Below are the code and all the weights of a small trained network. Each question names an input and a class and asks about switching units off, where a switched-off unit gives its printed mean instead of its output.

import numpy as np


def w(rows, s, z=0):
    codes = np.array(rows[::2]) - 128.0
    scale = np.full(codes.shape[1], s)
    scale[-1] = z or s
    return codes * scale


def f(y):
    return y / 2 * (1 + np.tanh(0.7978845608 * (y + 0.044715 * y**3)))


def log_softmax(a):
    a = a - a.max(-1, keepdims=True)
    return a - np.log(np.exp(a).sum(-1, keepdims=True))


def net(x, mask):
    res = np.array(x, float).reshape(1, 7) / 4 @ E
    y = f(res @ A[0][:, :-1].T + A[0][:, -1])
    res = res + np.where(mask, y, B[0][:, -1]) @ B[0][:, :-1]
    return log_softmax(res[-1] @ U[:, :-1].T + U[:, -1])


A, B = {}, {}
E = w([
[74,99,238],'x0',
[135,2,113],'x1',
[201,155,102],'x2',
[176,84,210],'x3',
[69,160,70],'x4',
[142,150,126],'x5',
[127,230,135],'x6',
],0.009)
A[0] = w([
[73,64,66,95],'N1',
[58,151,126,79],'N2',
[128,165,165,205],'N3',
[158,45,138,83],'N4',
[129,129,31,117],'N5',
[133,132,38,80],'N6',
[185,169,121,74],'N7',
[77,211,100,124],'N8',
[112,148,175,251],'N9',
[163,80,66,248],'N10',
[42,46,97,159],'N11',
[185,111,103,132],'N12',
[179,109,139,74],'N13',
[152,175,179,237],'N14',
[167,159,66,146],'N15',
[51,190,145,191],'N16',
[125,90,84,189],'N17',
[172,124,155,75],'N18',
[183,102,113,98],'N19',
[167,252,143,225],'N20',
[191,84,94,254],'N21',
[117,200,128,139],'N22',
],0.012,0.0074)
B[0] = w([
[54,228,99,174],'N1',
[104,183,142,145],'N2',
[188,112,136,177],'N3',
[136,104,168,179],'N4',
[211,107,202,180],'N5',
[122,94,158,166],'N6',
[93,141,159,147],'N7',
[122,195,92,194],'N8',
[172,84,110,196],'N9',
[206,110,49,214],'N10',
[22,121,62,207],'N11',
[143,96,152,153],'N12',
[114,126,133,135],'N13',
[254,100,157,199],'N14',
[98,94,120,177],'N15',
[152,143,95,199],'N16',
[104,126,93,176],'N17',
[77,116,140,133],'N18',
[121,114,135,144],'N19',
[216,137,136,247],'N20',
[185,42,50,213],'N21',
[165,146,133,180],'N22',
],0.0079,0.013)
U = w([
[168,96,211,213],'0',
[178,11,11,174],'1',
[89,2,200,120],'2',
[163,199,110,108],'3',
[66,165,239,2],'4',
[56,141,61,147],'5',
],0.0089,0.0091)

Each question gives the input, the list of numbers given to net, and the class t.
The units are the neurons (one row each of A and B). Each row of codes is followed by its name. A weight is (code - 128) times the scale printed after its matrix; where a second scale follows, it is the last column's (A, B and U).
mask holds one flag per neuron, in row order. A switched-off neuron (its flag False) gives its mean, the last column of its row in B, instead of its output. The means were averaged over made-up inputs and are rounded, as every weight is.
A unit's drop is (log p(t) with every unit on - log p(t) with that unit switched off) / (log p(t) with every unit on - log p(t) with every unit switched off).
The circuit of an input: a set's keep is (log p(t) with only the set's units on - log p(t) with every unit switched off) / (log p(t) with every unit on - log p(t) with every unit switched off). Starting from the 12 units with the biggest drops (on a tie, the unit counted first), units are removed one at a time, each time the one whose removal leaves the highest keep (on an exact tie, the one counted first), for as long as the keep stays at least 0.8.
circuit, biggest first: the units of the circuit, biggest drop first
most important unit: the unit with the biggest drop
top k neurons: the k neurons with the biggest drops, biggest first
drop of u: that unit's drop, to one decimal
input [4,-5,5,-1,5,-6,0], class 3: circuit, biggest first : [N21, N8]
input [6,3,8,8,-1,1,-4], class 2: circuit, biggest first : [N4, N20]
input [8,7,-4,-6,-3,-1,3], class 5: most important unit : N11
input [7,7,1,-6,2,4,-3], class 5: circuit, biggest first : [N1, N11, N14]
input [6,3,-3,0,-8,-2,3], class 2: circuit, biggest first : [N20, N10]
input [-6,-2,0,2,6,4,5], class 3: circuit, biggest first : [N8, N21]
input [-7,5,-4,-6,4,-8,4], class 5: circuit, biggest first : [N1, N14]
input [1,-7,0,-3,-6,-5,-2], class 0: circuit, biggest first : [N10, N11]
input [-1,-3,-8,-7,2,-3,2], class 5: circuit, biggest first : [N14, N10]
input [6,-1,7,7,-5,4,-4], class 2: circuit, biggest first : [N20, N18]
input [6,-2,-2,-4,1,8,-3], class 5: top 4 neurons : [N21, N5, N20, N10]
input [-5,-8,-1,-6,-1,2,-4], class 3: top 2 neurons : [N8, N21]
input [0,0,-4,4,1,-5,-2], class 2: drop of N16 : 0.2
input [6,-2,-8,-6,3,5,5], class 3: drop of N18 : 0.0
input [8,1,2,4,-7,7,-5], class 2: drop of N8 : 0.1
input [-7,-1,1,-5,2,4,5], class 3: circuit, biggest first : [N8]
